Below are the code and all the weights of a small trained network. Each question names an input and a target symbol and asks about switching units off, where a switched-off unit gives its printed mean instead of its output.

import numpy as np


def w(rows, s, z=0):
    codes = np.array(rows[::2]) - 128.0
    scale = np.full(codes.shape[1], s)
    scale[-1] = z or s
    return codes * scale


def norm(h):
    return h / np.sqrt((h * h).mean(-1, keepdims=True) + 1e-5)


def softmax(a):
    e = np.exp(a - a.max(-1, keepdims=True))
    return e / e.sum(-1, keepdims=True)


def log_softmax(a):
    a = a - a.max(-1, keepdims=True)
    return a - np.log(np.exp(a).sum(-1, keepdims=True))


def net(x, mask):
    ids = ['αβγεηθλ'.index(c) for c in x.split()]
    T = len(ids)
    res = E[ids] + P[:T]
    u = 0
    for l in range(3):
        r = norm(res)
        for j in range(2):
            rows = slice(3 * j, 3 * j + 3)
            q, k, v = (r @ M[l][rows].T for M in (Q, K, V))
            z = softmax(np.where(np.tri(T) > 0, q @ k.T / 3**0.5, -1e9)) @ v
            o = O[l][rows]
            res = res + np.where(mask[u + j], z, o[:, -1]) @ o[:, :-1]
        u += 2
    return log_softmax(norm(res)[-1] @ U[:, :-1].T + U[:, -1])


Q, K, V, O = {}, {}, {}, {}
E = w([
[123,6,184],'α',
[255,44,163],'β',
[188,130,135],'γ',
[162,159,77],'ε',
[157,163,193],'η',
[87,138,85],'θ',
[121,141,165],'λ',
],0.0098)
P = w([
[154,93,109],'0',
[120,135,254],'1',
[126,55,129],'2',
[139,84,164],'3',
[118,97,164],'4',
[120,96,154],'5',
[117,105,159],'6',
[105,100,158],'7',
],0.0072)
Q[0] = w([
[200,179,166],'L0H0',
[216,127,132],'L0H0',
[172,248,113],'L0H0',
[163,130,86],'L0H1',
[164,119,70],'L0H1',
[254,157,53],'L0H1',
],0.007)
K[0] = w([
[118,3,180],'L0H0',
[176,87,119],'L0H0',
[159,111,74],'L0H0',
[138,148,25],'L0H1',
[87,176,50],'L0H1',
[60,197,64],'L0H1',
],0.0061)
V[0] = w([
[117,247,201],'L0H0',
[37,49,198],'L0H0',
[95,208,255],'L0H0',
[62,98,133],'L0H1',
[188,140,158],'L0H1',
[100,225,25],'L0H1',
],0.0039)
O[0] = w([
[199,116,3,74],'L0H0',
[83,105,148,154],'L0H0',
[194,64,42,113],'L0H0',
[148,146,128,99],'L0H1',
[64,118,92,178],'L0H1',
[224,190,227,2],'L0H1',
],0.0043,0.0039)
Q[1] = w([
[70,198,108],'L1H0',
[255,141,116],'L1H0',
[122,161,97],'L1H0',
[187,128,194],'L1H1',
[123,106,91],'L1H1',
[58,149,68],'L1H1',
],0.0079)
K[1] = w([
[126,161,255],'L1H0',
[38,11,110],'L1H0',
[110,135,205],'L1H0',
[195,158,46],'L1H1',
[11,146,186],'L1H1',
[67,146,212],'L1H1',
],0.0062)
V[1] = w([
[191,88,86],'L1H0',
[61,48,107],'L1H0',
[153,162,151],'L1H0',
[176,232,70],'L1H1',
[169,109,29],'L1H1',
[133,254,126],'L1H1',
],0.0065)
O[1] = w([
[127,184,87,182],'L1H0',
[49,173,199,177],'L1H0',
[157,120,129,111],'L1H0',
[157,66,92,22],'L1H1',
[116,151,76,127],'L1H1',
[159,1,139,2],'L1H1',
],0.0055,0.005)
Q[2] = w([
[136,103,107],'L2H0',
[113,39,141],'L2H0',
[179,139,78],'L2H0',
[165,90,22],'L2H1',
[134,88,155],'L2H1',
[129,96,2],'L2H1',
],0.0082)
K[2] = w([
[97,118,172],'L2H0',
[220,141,185],'L2H0',
[47,81,224],'L2H0',
[19,72,216],'L2H1',
[108,205,159],'L2H1',
[2,102,171],'L2H1',
],0.0064)
V[2] = w([
[117,69,142],'L2H0',
[160,154,173],'L2H0',
[121,80,109],'L2H0',
[254,144,119],'L2H1',
[193,191,182],'L2H1',
[198,101,18],'L2H1',
],0.0085)
O[2] = w([
[169,91,175,123],'L2H0',
[179,141,15,197],'L2H0',
[87,60,158,88],'L2H0',
[67,20,16,200],'L2H1',
[187,120,3,254],'L2H1',
[21,103,113,33],'L2H1',
],0.005,0.0043)
U = w([
[72,61,197,162],'α',
[100,165,66,251],'β',
[95,197,169,190],'γ',
[250,77,100,144],'ε',
[70,166,91,28],'η',
[156,200,150,169],'θ',
[160,185,2,104],'λ',
],0.0074,0.0023)

Each question gives the input, a string of symbols that net reads in full, and the target symbol t.
The units are the heads (3 rows each of Q, K, V and O). Each row of codes is followed by its name. A weight is (code - 128) times the scale printed after its matrix; where a second scale follows, it is the last column's (O and U).
mask holds one flag per head, layer by layer. A switched-off head (its flag False) gives its mean, the last column of its rows in O, instead of its output. The means were averaged over made-up inputs and are rounded, as every weight is.
A unit's drop is (log p(t) with every unit on - log p(t) with that unit switched off) / (log p(t) with every unit on - log p(t) with every unit switched off).
The circuit of an input: a set's keep is (log p(t) with only the set's units on - log p(t) with every unit switched off) / (log p(t) with every unit on - log p(t) with every unit switched off). Starting from all 6 units, units are removed one at a time, each time the one whose removal leaves the highest keep (on an exact tie, the one counted first), for as long as the keep stays at least 0.8.
circuit, biggest first: the units of the circuit, biggest drop first
most important unit: the unit with the biggest drop
which heads matter: for each layer, one digit per head in row order, 1 if its drop is at least 0.15 and else 0, layers parted by /
drop of u: that unit's drop, to one decimal
input ε η θ α β η α λ, target α: which heads matter => 00 / 01 / 10
input ε ε β ε α η, target α: circuit, biggest first => L1H1, L2H0, L0H0
input α η λ, target θ: circuit, biggest first => L2H1
input ε β θ β, target α: circuit, biggest first => L1H1, L2H1, L2H0, L0H0
input ε α β ε β η ε γ, target ε: circuit, biggest first => L0H1, L1H1
input α β γ β α α, target γ: which heads matter => 00 / 01 / 01
input β ε λ α β β η, target λ: which heads matter => 10 / 11 / 01
input ε ε ε α β ε, target α: which heads matter => 00 / 01 / 11
input ε β α γ, target α: circuit, biggest first => L1H1, L2H1, L0H0
input α β θ, target γ: which heads matter => 00 / 00 / 01
input β η β ε β γ η η, target λ: circuit, biggest first => L0H0, L2H1, L1H1
input θ β β ε, target ε: drop of L2H0 => 0.1
input ε λ β α λ β γ, target α: drop of L1H1 => 0.5
input θ β ε ε, target ε: most important unit => L0H1
input ε β θ ε, target α: drop of L1H1 => 0.7
input ε η β θ η θ, target α: drop of L1H0 => 0.2
